Each row has a name. After each piece below comes the name of the row it's from, unless a question asks for something else. Each question is about the rows just above it.

[-18  21 -26 -38 -49  32 -68 -59 -86  64  57  -9  47  35 -53  42  21  52
 -18] = (8)
[-59  57 -86  52 -53  33 -26  47 -68  64 -49  21  35 -38  42 -18  -9  21
 -18] = (131)
[ 45 -26  12 -28  27 -27  40 -33  30 -40  40 -28   6 -16  29  -2   9 -19
   1] = (113)
[-27 -26  27   6 -40 -28  30 -28  10 -19  45 -33   1  40  -2  40  12 -16
  29] = (9)
[  1 -19   9  -2  29 -16   6 -28  40 -40  30 -33  40 -27  27 -28  12 -26
  45] is which row reordered?	(113)
Among the named rows, does one hold [-19   1] next to each other, in this order?	yes
Is [  6 -28] printed in one of the named rows, side by side and in this order?	no
Is [ 30 -40  40] printed in one of the named rows, side by side and in this order?	yes
Is [ 52 -18] printed in one of the named rows, side by side and in this order?	yes
Which row holds these entries in another order? [ 12 -16  29 -27 -26  27   6 -40 -28  30 -28  10 -19  45 -33   1  40  -2
  40]	(9)
Put [ 42 -18  -9  21 -18 -59  57 -86  52 -53  33 -26  47 -68  64 -49  21  35
 -38] back in order: which row is it?	(131)

